Here is a tiny trained network, its code and every weight. The questions are about switching its units off for an input and a class, where a switched-off unit gives its printed mean instead of its output.

import numpy as np


def w(rows, s, z=0):
    codes = np.array(rows[::2]) - 128.0
    scale = np.full(codes.shape[1], s)
    scale[-1] = z or s
    return codes * scale


def norm(h):
    return h / np.sqrt((h * h).mean(-1, keepdims=True) + 1e-5)


def f(y):
    return y / 2 * (1 + np.tanh(0.7978845608 * (y + 0.044715 * y**3)))


def log_softmax(a):
    a = a - a.max(-1, keepdims=True)
    return a - np.log(np.exp(a).sum(-1, keepdims=True))


def net(x, mask):
    res = np.array(x, float).reshape(1, 3) / 4 @ E
    u = 0
    for l in range(4):
        y = f(norm(res) @ A[l][:, :-1].T + A[l][:, -1])
        res = res + np.where(mask[u : u + 3], y, B[l][:, -1]) @ B[l][:, :-1]
        u += 3
    return log_softmax(norm(res)[-1] @ U[:, :-1].T + U[:, -1])


A, B = {}, {}
E = w([
[92,51,105,60,155,151,65,186,207,121,150],'x0',
[63,102,136,154,23,254,141,201,82,136,84],'x1',
[158,158,193,6,103,182,209,178,238,104,160],'x2',
],0.0058)
A[0] = w([
[162,210,147,153,176,207,171,56,73,181,94,78],'0.n0',
[80,68,47,120,153,141,97,172,216,122,105,9],'0.n1',
[132,94,2,181,105,119,115,122,96,109,83,52],'0.n2',
],0.0053,0.0013)
B[0] = w([
[90,102,194,60,210,198,127,165,96,119,248,242],'0.n0',
[215,125,172,184,213,156,171,67,35,117,169,251],'0.n1',
[81,172,212,110,140,107,136,168,93,133,55,237],'0.n2',
],0.011,0.0026)
A[1] = w([
[104,133,145,135,71,211,141,113,59,226,61,5],'1.n0',
[63,93,34,169,22,254,111,184,17,192,133,187],'1.n1',
[144,152,100,63,126,73,124,132,150,67,154,27],'1.n2',
],0.0047,0.0011)
B[1] = w([
[200,132,11,134,35,111,212,128,222,147,153,194],'1.n0',
[144,89,118,131,142,11,86,150,118,128,184,253],'1.n1',
[95,137,152,155,74,76,26,1,69,135,121,150],'1.n2',
],0.0082,0.0039)
A[2] = w([
[165,200,111,32,121,177,181,89,221,73,117,55],'2.n0',
[145,148,172,60,30,170,236,117,229,93,157,42],'2.n1',
[146,143,211,92,149,111,3,81,146,67,154,250],'2.n2',
],0.0043,0.0014)
B[2] = w([
[43,143,114,251,146,249,108,110,77,157,119,186],'2.n0',
[121,113,101,155,188,97,56,114,161,105,89,219],'2.n1',
[98,133,154,98,73,130,131,181,131,93,76,252],'2.n2',
],0.011,0.0042)
A[3] = w([
[2,139,140,141,103,147,58,142,83,185,36,254],'3.n0',
[48,187,153,236,100,72,76,91,62,163,193,184],'3.n1',
[109,173,137,64,79,65,129,36,114,60,86,235],'3.n2',
],0.0062,0.00061)
B[3] = w([
[58,207,172,145,137,173,191,180,189,195,22,253],'3.n0',
[159,105,92,133,124,191,27,57,184,95,137,239],'3.n1',
[139,18,72,143,2,78,169,148,146,179,238,212],'3.n2',
],0.0095,0.0045)
U = w([
[79,164,129,179,131,153,88,91,171,139,47,70],'0',
[155,99,72,119,55,86,122,125,161,100,168,136],'1',
[157,130,157,117,164,180,99,93,63,62,172,30],'2',
[136,152,162,94,133,93,255,151,112,134,99,253],'3',
],0.012,0.0022)

Each question gives the input, the list of numbers given to net, and the class t.
The units are the neurons (one row each of A and B). Each row of codes is followed by its name. A weight is (code - 128) times the scale printed after its matrix; where a second scale follows, it is the last column's (A, B and U).
mask holds one flag per neuron, layer by layer. A switched-off neuron (its flag False) gives its mean, the last column of its row in B, instead of its output. The means were averaged over made-up inputs and are rounded, as every weight is.
A unit's drop is (log p(t) with every unit on - log p(t) with that unit switched off) / (log p(t) with every unit on - log p(t) with every unit switched off).
The circuit of an input: a set's keep is (log p(t) with only the set's units on - log p(t) with every unit switched off) / (log p(t) with every unit on - log p(t) with every unit switched off). Starting from all 12 units, units are removed one at a time, each time the one whose removal leaves the highest keep (on an exact tie, the one counted first), for as long as the keep stays at least 0.8.
units of the circuit, in order: the units of the circuit, biggest drop first
k most important neurons: the k neurons with the biggest drops, biggest first
k most important neurons of layer l: the k neurons of layer l with the biggest drops, biggest first
input [-7,6,-5], class 2: units of the circuit, in order -> 0.n0
input [-2,2,-3], class 3: 2 most important neurons -> 0.n2; 2.n0
input [-2,-3,-1], class 3: 3 most important neurons -> 2.n2; 1.n0; 1.n1
input [3,-2,-3], class 3: 2 most important neurons of layer 1 -> 1.n1; 1.n2
input [2,7,7], class 0: 3 most important neurons -> 2.n1; 2.n0; 3.n2
input [2,5,-4], class 1: 4 most important neurons -> 1.n0; 1.n1; 2.n0; 2.n2
input [6,7,-2], class 1: 2 most important neurons -> 1.n0; 0.n0
input [-7,-3,1], class 2: 2 most important neurons -> 0.n0; 3.n0
input [-1,-8,-5], class 1: 2 most important neurons -> 3.n2; 2.n0
input [6,8,-4], class 1: 3 most important neurons -> 1.n0; 1.n1; 0.n0
input [-6,6,-5], class 1: 2 most important neurons of layer 3 -> 3.n1; 3.n0
input [-5,-7,0], class 1: units of the circuit, in order -> 3.n2; 0.n1
input [-7,3,7], class 0: 2 most important neurons -> 2.n0; 0.n1
input [7,1,6], class 2: most important neuron -> 0.n1
input [1,-6,-2], class 1: 2 most important neurons -> 3.n2; 2.n0
input [-5,-3,0], class 2: 2 most important neurons of layer 0 -> 0.n0; 0.n2
input [-1,-5,5], class 0: 4 most important neurons -> 2.n0; 1.n1; 3.n0; 0.n1
input [-4,0,-1], class 2: 2 most important neurons -> 0.n0; 3.n0
input [3,7,-3], class 1: 2 most important neurons of layer 1 -> 1.n0; 1.n1
input [0,-2,7], class 0: units of the circuit, in order -> 2.n0
input [-7,-7,1], class 1: 2 most important neurons of layer 2 -> 2.n2; 2.n0
input [-2,5,-1], class 1: 2 most important neurons of layer 1 -> 1.n1; 1.n0
input [3,-8,8], class 0: 2 most important neurons of layer 2 -> 2.n0; 2.n1
input [0,-1,0], class 3: 2 most important neurons of layer 1 -> 1.n0; 1.n1
input [4,1,5], class 0: 2 most important neurons of layer 2 -> 2.n0; 2.n1
input [1,0,-3], class 3: 2 most important neurons of layer 2 -> 2.n0; 2.n1
